In the rows, 128 means zero.
Each row is followed by its group and then its class within the group.
[163 121 134 120 212 124 123 128  90 155 110 110 130 154 126 124 106 146
  87 135 113  65 135 118 185 191 138 174 132 135 141 152 135 144] : <42> Rm
[143 118 113 103 168 148 112 118  99 160 100  55 129 144 126 127  80 141
  96 117   4 131 134 125 212 175 155 195 164 152 130 121 120 160] : <48> bl
[123 119 126  92 148 140 118 124 108 147  90 110 131 157 122 131  98 145
  95 132  71 126 144 127 154 138 147 220 142 141 124 127 127 141] : <42> bb
[135 122 126 108 128 147 118 123 110 155 110  48 132 125 131 126  75 120
 119 118   4 132 132 135 223 150 144 154 157 147 138 104 102 146] : <48> bt
[157 108 113  95 146 149 106 112  92 171  90  52 137 160 116 131  81 148
  97 119   4 159 162 134 209 108 164 223 135 140 121 112 114 147] : <51> hn
[146 113 132 111 165 130 130 123 125 141 116  87 127 131 127 126 102 137
 117 131  85 140 131 132 178 179 142 147 152 140 142 130 113 137] : <48> jm
[157 122 134 116 174 128 123 130 135 146 119  90 129 117 130 124  99 133
 121 130  48 121 123 133 194 190 142 131 147 137 139 137 121 145] : <48> jm
[141 128 130 114 157 137 111 113  96 149 106  73 134 159 121 129  89 132
  91 118  74  97 140 110 183 136 143 191 126 144 140 144 118 145] : <42> bb
[158 103 119 114 159 146 115 112  92 155 106  76 133 153 121 127  98 139
 110 125  63 148 156 131 191 146 149 176 134 142 130 114 116 138] : <51> dq
[142 130 141 103 162 139 117 122 112 165  94  98 137 149 116 126  96 131
 102 130  66 127 150 116 171 163 146 172 131 147 134 138 127 142] : <42> dt
[155 117 116 124 150 132 106 123  87 148 125  66 126 147 135 125 108 127
 110 109  18 154 144 137 176 141 137 160 106 135 134 106 120 146] : <51> dq
[153 127 132 101 152 132 116 119 107 157 113  88 144 141 122 120  96 131
  99 121  49 110 138 119 168 196 145 177 127 149 138 137 133 146] : <42> dt
[143 124 132 106 162 142 114 116  95 162  88  83 141 160 113 127  79 133
  96 134  92 112 151 116 190 167 150 189 139 151 131 136 119 134] : <42> dt
[174 113 128 126 172 128 116 118 112 159 123  67 144 155 119 127  97 140
 113 119  53  97 147 126 220 129 147 157 117 134 135 139 113 138] : <51> hn
[158 118 129  89 164 130 121 121 121 172 112  65 136 135 125 127  77 132
 116 136   7  95 138 130 235 137 158 163 154 142 135 135 100 141] : <48> bt
[149 118 133  98 142 140 115 116  94 162  98  76 140 154 114 133  90 137
  92 128  61 128 150 124 174 136 156 204 133 144 130 130 121 135] : <51> Tp
[150 126 136 105 161 134 122 109 117 149 100  49 139 145 121 125  82 128
 112 128  47 110 126 110 216 161 151 159 152 152 134 133 113 145] : <48> bl
[178 113 125 126 167 142 117 115 109 148 127  79 130 150 122 128 109 138
 105 114  52 135 149 128 197 121 156 156 116 128 134 121 122 144] : <51> hn
[127 133 131 116 152 137 125 124 110 145  96 128 137 147 116 130 109 134
 101 138 129 115 141 113 137 146 137 165 131 139 122 141 129 133] : <42> dt
[148 145 172 112 194 130 115 118  93 179 118  56 148 149 134 128  80 112
 105 114   4  79 140 106 230 203 140 149 126 149 145 135 111 163] : <42> dt
[137 137 129 101 155 133 117 128 109 153  96 112 132 146 120 131  97 134
  83 135  38 123 127 113 144 143 142 190 132 133 129 130 142 147] : <42> bb
[130 117 131  96 160 142 125 125 116 147  99  97 122 143 117 131  91 139
 120 140  72 141 146 129 179 170 146 174 166 144 127 131 112 143] : <48> bt
[174 111 132 130 176 132 117 113  98 159 109  56 138 160 110 128  91 133
  85 133  86 109 145 122 214 149 141 173 127 150 131 144 114 137] : <51> hn
[130 128 155  95 156 135 112 119 101 170 103 100 141 154 117 129  95 130
 111 119  21 136 150 118 168 177 137 176 118 136 139 129 126 154] : <42> dt
[150 123 126 103 153 146 118 115 108 148 107  57 135 138 120 124  90 133
 104 118  35 122 126 117 199 159 154 182 157 152 127 123 123 150] : <48> bl
[143 108 119 106 144 139 125 113 130 140 101  97 126 136 117 129  86 147
 126 137  97 150 137 129 177 116 142 170 159 130 129 127 115 127] : <48> jm
[138 124 136 100 169 126 117 115 104 166 106  74 147 155 129 123  82 133
  95 127  42  84 139 114 198 185 150 200 139 156 139 138 121 146] : <42> dt
[141 134 138 119 176 114 118 126 107 159 102  87 144 153 135 122  95 131
  93 126  47  68 128 116 176 149 145 183 125 143 138 135 125 147] : <42> bb
[146 113 135 107 149 127 121 122 134 145 112  83 142 132 127 123  95 131
 120 121  86 125 126 129 182 191 144 148 145 146 145 131 127 137] : <48> jm
[151 126 151 109 182 135 119 122 112 154 105  93 117 145 123 131  93 122
 103 140  41 128 147 116 192 191 135 147 127 141 134 131 119 144] : <42> Rm
[136 120 130  99 133 148 115 128 107 161 103  77 135 141 117 127  93 131
 115 119   5 139 140 129 191 169 146 178 155 147 134 126 125 159] : <48> bl
[133 116 123  99 140 140 118 110 115 150  95  63 132 146 121 129  78 140
 112 128  22 130 128 123 204 117 157 186 155 141 133 117 105 148] : <48> jm
[151 121 137 107 168 136 114 129 100 161 103 100 135 139 116 122  96 126
  90 133  64 122 151 118 166 205 142 172 134 145 133 138 126 139] : <42> dt
[182 113 117 129 172 139 107 121 101 168 115  55 142 151 127 120  97 130
 115 114  41 140 144 135 206 189 144 155 116 142 139 114 124 142] : <51> dq
[152 120 129 106 185 143 110 125  66 161 100  94 144 156 119 129  91 133
  87 134  42 131 159 125 179 187 144 190 131 144 131 129 122 147] : <42> dt
[173  98 124  89 168 134 118 111 113 141 101  64 138 137 124 122  89 146
 113 127 107 125 128 126 213 185 152 161 152 146 140 144 131 134] : <48> jm
[152 125 155 100 165 124 115 114  99 163 117  77 136 151 129 123  88 123
 112 121  38 105 150 118 207 168 136 156 114 141 140 135 120 140] : <42> Rm
[141 120 129  91 164 141 117 129  92 149 101 129 121 148 118 133 105 146
  98 136  53 149 160 131 147 188 143 207 147 139 121 139 131 149] : <42> Rm
[181 126 127 110 218 145 104 139  91 156 105 108 127 145 123 127 109 141
  75 134  44 151 155 125 153 252 137 185 137 151 124 138 146 157] : <42> dt
[155 117 153  88 163 138 118 122 120 151  96  67 132 134 123 124  90 134
 119 129  44 184 142 122 178 227 145 164 144 157 139 125 126 142] : <48> jm
[145 119 137  88 178 142 122 120  98 147 107 125 128 153 120 128 104 136
  89 140  99 113 151 122 161 192 136 190 145 138 136 151 130 143] : <42> Rm
[156 121 137 107 147 141 106 102  99 151 112  45 135 161 125 130  95 134
 118 107   4 161 150 121 205 111 142 165 110 140 128 114 118 144] : <51> hn
[132 114 109 107 141 151 118 121 125 140 106  90 128 129 117 127 100 141
 111 126  84 152 127 127 164 172 148 174 155 140 128 129 128 138] : <48> bl
[173 103 123 127 169 143 112 120 111 163 102  70 138 157 112 131  92 148
 112 120  37 137 156 133 219 108 152 164 127 133 126 120 114 151] : <51> hn

Each row is followed by its group and then its class within the group.
[119 132 138 131 120 118 121 137 151 134 105 119 106 121 106 127 134 141
 119 117 124 140 132 124 133 111 106 134 140 117 119 129 123 146] : mq W
[126 173 122 134 154 112 102 138 131 121 113  97 106 128 109 114 130 134
 127  92  96 145 139 145 131 120  99 143 139 103 100 154 123 136] : Pz H
[144 155 118 134 147 111 125 143 131 124 126 119 113 136 114 133 129 110
 127 117 124 141 123 122 142 146 113 159 134 107 119 142 139 128] : ft A
[ 98 126 155 112 122 134 128 119 156 141 107 115  98 123 128 125 135 143
 120 132 111 111 131 115 135 110 113 142 152 125 134 129 103 168] : mq Q
[141 140 137 128 122 135 122 136 124 141 120 121 112 112 114 129 135 144
 123 102 132 147 147 122 120 105 122 118 125 105 126 133 129 145] : mq Q
[140 134 139 131 117 114 119 136 124 133 115 111 110 116 108 126 135 141
 123 107 134 149 137 122 130 115 121 148 130 117 117 129 131 141] : mq W
[124 135 125 136 135 120 137 126 130 138 115 137 144 126 117 124 128 132
 110 135 121 140 149 144 125 120 123 110 141 121 119 138 135 130] : Pz H
[104 144 149 125 120 118 127 132 153 137 115 107 100 124 104 126 137 142
 123 121 117 137 125 125 141 115 119 149 147 113 128 140 111 165] : mq Q
[147 146 124 136 145 127 135 124 130 130 135 134 134 133 132 134 123 104
 113 147 126 131 123 127 135 151 131 135 142 108 129 131 133 125] : ft R
[112 133 130 119 160 102 100 143 162 118 122 111  66 126 124 113 124 119
 140 144 100 104  99 118 148 146  82 175 153 134 124 136 121 145] : ft A
[123 143 146 125 115 135 122 118 132 145 122 112 111 119 128 127 134 147
 120 118 119 132 132 124 128 116 131 125 138 119 130 122 115 146] : mq Q
[135 128 122 140 147 134 154 129 105 142 139 135 164 124 136 136 131 122
 119 135 127 143 164 145 114 111 127  83 127 117 124 142 151 116] : Pz H
[ 99 130 108 121 142 112 117 117 144 124 122 112 121 130 129 122 120 126
 125 119  92 116 136 132 119 125  90 125 144 123 114 140 115 114] : Pz H
[122 126 143 124 116 128 114 129 136 136 109 101 102 125 116 129 142 147
 135 100 119 140 139 118 123 108 111 147 128 115 127 131  99 144] : mq W
[133 132 122 134 127 129 128 120 139 131 134 136 134 134 121 138 122 114
 115 144 125 126 125 123 135 150 130 141 144 110 137 130 121 125] : ft R
[142 138 126 129 156 114 117 140 147 125 129 126 113 140 134 138 133 108
 133 138 111 122 121 132 145 149 111 157 138 126 123 135 133 135] : ft A
[125 161 116 131 153 102 115 138 127 119 116 110 132 132 112 119 124 123
 126 108 102 146 136 144 129 119  97 142 143 115  99 153 127 129] : Pz H
[133 124 122 132 130 122 142 136 138 131 133 135 129 133 128 140 134 112
 123 145 138 130 122 122 134 137 121 134 129 127 133 134 140 126] : ft A
[101 121 122 124 151 112 110 135 155 130 123 121 117 127 121 126 130 129
 127 142  93 113 135 142 130 117  83 133 151 134 119 143 122 140] : Pz H
[117 133 144 124 108 130 124 128 149 151 110 122 102 117 118 130 139 143
 117 115 122 138 138 119 126 105 116 122 137 113 124 130 115 154] : mq Q
[117 141 125 130 149 124 122 127 141 131 122 119 124 126 136 124 128 128
 119 125 104 120 149 147 124 114 106 112 140 120 113 139 131 131] : Pz N
[164 120 110 130 138 111 149 128 121 152 158 157 143 121 118 152 128 111
 113 157 129 146 148 115 134 146 131 136 136 114 139 128 148 138] : ft R
[140 105 116 129 131 137 159 132 124 143 154 164 150 122 141 148 125 110
 122 165 147 119 141 118 127 131 131 105 128 126 144 124 169 124] : ft A
[120 128 124 134 148 120 139 125 146 135 121 131 149 135 132 134 126 122
 112 138 113 125 155 148 131 118 114 121 144 118 114 137 134 136] : Pz H
[112 133 152 126 101 128 147 127 136 151 126 122 116 123 124 139 141 142
 124 130 132 129 133 122 137 108 133 127 140 129 136 131 137 155] : mq W
[114 140 121 142 159 118 124 143 147 127 115 125 128 129 117 122 126 124
 116 130 115 133 136 145 131 121  96 117 143 116 109 146 138 125] : Pz N
[141 121 123 137 162 112 122 158 133 128 133 134 120 131 121 133 132 120
 143 139 120 129 128 123 139 140  95 152 140 124 127 138 142 129] : ft A
[108 110 115 132 134 116 122 138 154 134 127 141 134 123 114 132 121 130
 118 139 109 119 144 141 124 116  88 113 142 130 120 134 139 119] : Pz H
[156 110 119 136 149 121 135 132 144 150 156 173 136 123 124 141 124 118
 119 172 121 126 131 117 139 149 128 128 148 129 140 113 147 139] : ft R
[113 149 152 124 124 124 131 119 146 147 116 105 103 130 120 125 138 149
 132 112 108 125 138 125 145 123 123 155 149 116 124 127 109 158] : mq Q
[149 146 115 131 156 117 133 139 131 141 145 135 121 130 123 143 127 112
 127 137 104 131 133 125 141 146 116 147 142 113 127 138 140 134] : ft R
[149 111 113 128 152 134 136 129 118 127 137 150 140 118 136 124 120 115
 124 148 136 125 138 115 122 145 122 115 128 116 134 126 138 119] : ft R
[119 117 136 131 145 128 111 135 163 118 114 128 110 138 131 130 121 114
 128 156 115 108 107 117 139 145  96 154 149 123 134 126 106 128] : ft A
[120 142 145 128 106 131 126 119 138 151 120 119 111 118 118 126 131 148
 120 115 117 130 140 126 129 111 128 128 140 113 128 125 126 147] : mq Q
[133 108 120 130 146 124 139 135 139 131 137 149 137 132 131 143 126 110
 129 160 129 115 129 119 136 139 114 134 141 130 136 133 138 131] : ft A
[155 147 143 136 106 114 125 122 119 129 105 105 127 134 111 136 141 139
 119  98 140 161 151 123 132 110 130 161 132  99 120 133 116 137] : mq W
[137 134 125 126 135 133 133 114 144 130 121 132 124 134 136 139 126 108
 123 141 122 125 129 113 132 146 120 141 140 110 132 128 105 134] : ft R
[170 129 125 137 135 130 118 141 110 125 128 132 133 128 136 139 124 111
 129 124 138 131 144 124 129 128 116 136 128 104 121 134 147 120] : ft R
[112 130 151 131 104 125 123 122 150 139 119 119 113 126 117 132 139 145
 115 132 123 131 119 128 135 117 127 140 142 130 134 123 104 146] : mq W
[140 150 115 153 145 126 136 141 143 130 136 128 125 140 117 138 129 113
 123 115 126 135 134 129 139 150 122 147 131  98 130 133 136 113] : ft A
[104 140 145 132 105 147 120 115 146 144 117 104 106 123 124 128 133 148
 121 107 107 129 135 129 125 110 118 120 142 112 130 125  99 134] : mq Q
[ 96 140 127 122 131 131 142 111 142 135 119 118 132 122 129 119 123 131
 106 129 115 117 146 143 124 111 117 109 146 115 117 144 125 140] : Pz N
[150 119 124 137 146 127 141 122 121 135 138 146 144 133 135 140 131 111
 122 152 124 140 137 120 127 141 127 125 136 118 135 122 109 125] : ft R
[135 138 135 135 148 126 122 140 140 122 126 119 110 134 127 127 126 117
 140 125 123 120 121 117 139 148 111 162 139 108 132 132 121 123] : ft A
[139 142 115 138 137 134 134 129  96 131 120 110 148 128 127 131 131 127
 130  96 119 150 175 139 106  99 107 100 125  93 111 158 135 114] : Pz H
[150 133 121 135 154 123 131 132 123 129 139 129 131 135 126 138 127 113
 126 137 124 133 136 118 136 149 120 152 136 107 134 135 123 131] : ft R
[126 142 116 119 139 128 128 121 126 133 120 128 133 128 139 129 125 116
 124 117 112 124 149 136 122 114 107 107 136 117 110 144 137 129] : Pz H
[124 148 125 134 139 117 105 132 133 117 103 103 124 129 111 120 125 129
 120 103 112 141 142 143 124 113  95 139 142 100 104 153 112 132] : Pz H
[102 117 148 116 100 129 114 125 158 136 116 120 104 125 119 133 135 140
 123 137 119 112 115 122 130 109 117 147 142 135 135 128 105 161] : mq Q

Each row is followed by its group and then its class within the group.
[108 103 168 125  70 123 112 125 111 178 158 128 122 155 120 133 117  30
 151 147 110 185 168 209 153 117 150 119 143 115 103 124 119 122] : Mz <95>
[136 105 151 130 112 122 108 147 134 163 157 103 156 141 144 114 102  62
 145 153 134 156 149 132 160 139 144 140 116 100 113 127 129 135] : Mz <87>
[145 136 132 130 145 110 156 123 154 118 173 118 124 112 123 121 109  91
 136 152 141 166 149 116 140 130 116 144 131 127 130 143 121 120] : qc <101>
[ 96 121 143 127  98 130 130 163 135 186 116 129 138 167 130 133 100  70
 152 157 130 141 159 137 166 126 152 153 120 119 113 127 131 114] : Mz <90>
[113 102 148 150 100 128 114 177 150 133 120 115 145 155 139 105 100  68
 185 151 134 150 157 140 158 143 122 146  99 114 140 133 113 133] : Mz <87>
[136 122 119 114 117 125 130 113 154 138 140  91 160 127 119 127  70 107
 135 152 138 153 138 145 148 108 104 126  95 138 113 128 118 121] : Gb <80>
